Below is a small trained network, with its code and all its weights. Each question gives an input and a target symbol and asks what happens when units are switched off, that is, made to give their printed mean instead of their output.

import numpy as np


def w(rows, s, z=0):
    codes = np.array(rows[::2]) - 128.0
    scale = np.full(codes.shape[1], s)
    scale[-1] = z or s
    return codes * scale


def norm(h):
    return h / np.sqrt((h * h).mean(-1, keepdims=True) + 1e-5)


def f(y):
    return np.maximum(y, 0)


def softmax(a):
    e = np.exp(a - a.max(-1, keepdims=True))
    return e / e.sum(-1, keepdims=True)


def log_softmax(a):
    a = a - a.max(-1, keepdims=True)
    return a - np.log(np.exp(a).sum(-1, keepdims=True))


def net(x, mask):
    ids = ['ΛΦΩαζμτ'.index(c) for c in x.split()]
    T = len(ids)
    res = E[ids] + P[:T]
    r = norm(res)
    for j in range(3):
        rows = slice(3 * j, 3 * j + 3)
        q, k, v = (r @ M[0][rows].T for M in (Q, K, V))
        z = softmax(np.where(np.tri(T) > 0, q @ k.T / 3**0.5, -1e9)) @ v
        o = O[0][rows]
        res = res + np.where(mask[j], z, o[:, -1]) @ o[:, :-1]
    y = f(norm(res) @ A[0][:, :-1].T + A[0][:, -1])
    res = res + np.where(mask[3:11], y, B[0][:, -1]) @ B[0][:, :-1]
    return log_softmax(norm(res)[-1] @ U[:, :-1].T + U[:, -1])


Q, K, V, O, A, B = {}, {}, {}, {}, {}, {}
E = w([
[19,142,231,94,212],'Λ',
[57,95,151,177,56],'Φ',
[105,113,167,146,38],'Ω',
[241,54,116,104,153],'α',
[125,63,251,189,93],'ζ',
[113,215,195,144,223],'μ',
[188,46,40,162,198],'τ',
],0.0032)
P = w([
[61,132,101,5,163],'0',
[129,76,191,57,96],'1',
[132,111,163,76,132],'2',
[129,132,136,102,114],'3',
[135,138,130,122,114],'4',
[153,146,136,140,106],'5',
[143,156,112,155,102],'6',
[152,169,96,163,114],'7',
],0.003)
Q[0] = w([
[77,215,182,36,240],'h1',
[184,149,37,27,254],'h1',
[85,215,211,67,225],'h1',
[49,149,147,139,175],'h2',
[54,189,184,179,174],'h2',
[151,62,106,105,40],'h2',
[201,177,76,60,113],'h3',
[134,126,49,35,194],'h3',
[182,108,86,187,23],'h3',
],0.0073)
K[0] = w([
[63,109,95,1,150],'h1',
[42,79,172,21,71],'h1',
[52,129,60,19,180],'h1',
[53,62,113,75,200],'h2',
[61,58,68,50,227],'h2',
[229,160,163,165,113],'h2',
[134,41,127,150,183],'h3',
[86,31,137,51,129],'h3',
[226,124,153,245,119],'h3',
],0.0068)
V[0] = w([
[112,64,199,163,229],'h1',
[133,155,2,103,173],'h1',
[121,253,189,90,176],'h1',
[226,132,167,105,172],'h2',
[221,114,206,93,141],'h2',
[97,87,178,64,185],'h2',
[73,92,60,128,118],'h3',
[88,197,100,2,68],'h3',
[28,228,157,169,118],'h3',
],0.005)
O[0] = w([
[15,70,122,48,229,172],'h1',
[145,112,71,57,51,2],'h1',
[51,36,214,192,52,134],'h1',
[111,171,59,205,125,117],'h2',
[157,162,23,198,143,177],'h2',
[169,223,99,100,84,209],'h2',
[165,183,189,125,168,103],'h3',
[237,158,61,253,74,168],'h3',
[212,163,108,52,49,150],'h3',
],0.0048,0.0051)
A[0] = w([
[206,101,70,43,192,201],'n1',
[172,56,55,216,160,127],'n2',
[159,166,157,152,83,190],'n3',
[182,96,88,67,48,168],'n4',
[4,25,99,207,57,31],'n5',
[139,2,18,47,151,252],'n6',
[46,67,182,117,187,146],'n7',
[69,149,184,189,201,79],'n8',
],0.0051,0.0034)
B[0] = w([
[125,24,77,89,107,177],'n1',
[69,131,137,44,140,200],'n2',
[114,108,79,94,123,242],'n3',
[126,109,167,195,239,178],'n4',
[115,5,118,133,55,182],'n5',
[106,39,175,110,254,171],'n6',
[156,168,65,146,88,234],'n7',
[117,126,207,168,176,252],'n8',
],0.006,0.0036)
U = w([
[33,186,230,17,48,66],'Λ',
[181,129,188,1,122,22],'Φ',
[234,202,119,220,38,192],'Ω',
[94,179,19,86,112,111],'α',
[32,192,225,239,228,156],'ζ',
[34,7,167,197,17,255],'μ',
[97,21,98,49,236,218],'τ',
],0.0066,0.0011)

Each question gives the input, a string of symbols that net reads in full, and the target symbol t.
The units are the heads (3 rows each of Q, K, V and O) and the neurons (one row each of A and B). Each row of codes is followed by its name. A weight is (code - 128) times the scale printed after its matrix; where a second scale follows, it is the last column's (O, A, B and U).
mask holds one flag per unit, heads first, then neurons. A switched-off unit (its flag False) gives its mean, the last column of its rows in O or B, instead of its output. The means were averaged over made-up inputs and are rounded, as every weight is.
A unit's drop is (log p(t) with every unit on - log p(t) with that unit switched off) / (log p(t) with every unit on - log p(t) with every unit switched off).
The circuit of an input: a set's keep is (log p(t) with only the set's units on - log p(t) with every unit switched off) / (log p(t) with every unit on - log p(t) with every unit switched off). Starting from all 11 units, units are removed one at a time, each time the one whose removal leaves the highest keep (on an exact tie, the one counted first), for as long as the keep stays at least 0.8.
circuit, biggest first: the units of the circuit, biggest drop first
unit that matters most: the unit with the biggest drop
k most important neurons: the k neurons with the biggest drops, biggest first
drop when u is switched off: that unit's drop, to one decimal
input Ω Ω μ, target Ω: unit that matters most : h3
input Ω μ τ Ω Ω α τ, target ζ: 3 most important neurons : (n3, n8, n5)
input α μ μ, target α: circuit, biggest first : (h1, h2)
input Λ Φ Ω α α μ, target Λ: circuit, biggest first : (h2, h1)
input τ ζ μ ζ μ, target τ: circuit, biggest first : (h1, n6)
input Ω Λ Φ Ω Ω μ τ Λ, target Ω: circuit, biggest first : (h3, h1)
input ζ Ω Ω τ ζ Ω, target τ: circuit, biggest first : (h1, h3)
input α α Λ, target α: circuit, biggest first : (h1, h2)
input Λ ζ μ Λ Λ, target Λ: circuit, biggest first : (h2, h3, h1)
input Φ Ω α μ Ω μ, target Φ: circuit, biggest first : (h2, h1)
input Λ ζ Φ, target ζ: circuit, biggest first : (h1, n8)
input ζ Ω ζ ζ α Ω Ω Ω, target Ω: 2 most important neurons : (n1, n6)
input Λ Ω Φ, target Ω: 2 most important neurons : (n2, n6)
input Ω ζ Λ Ω Ω, target Ω: most important neuron : (n8)
input μ μ Ω Ω α μ Φ ζ, target μ: drop when h3 is switched off : 0.6
input Ω ζ Ω ζ Φ, target ζ: drop when h1 is switched off : 3.2
input μ Ω Λ Ω ζ Ω μ ζ, target μ: drop when n8 is switched off : 0.0
input α τ Ω Ω Ω Ω Ω μ, target α: drop when h1 is switched off : 0.8
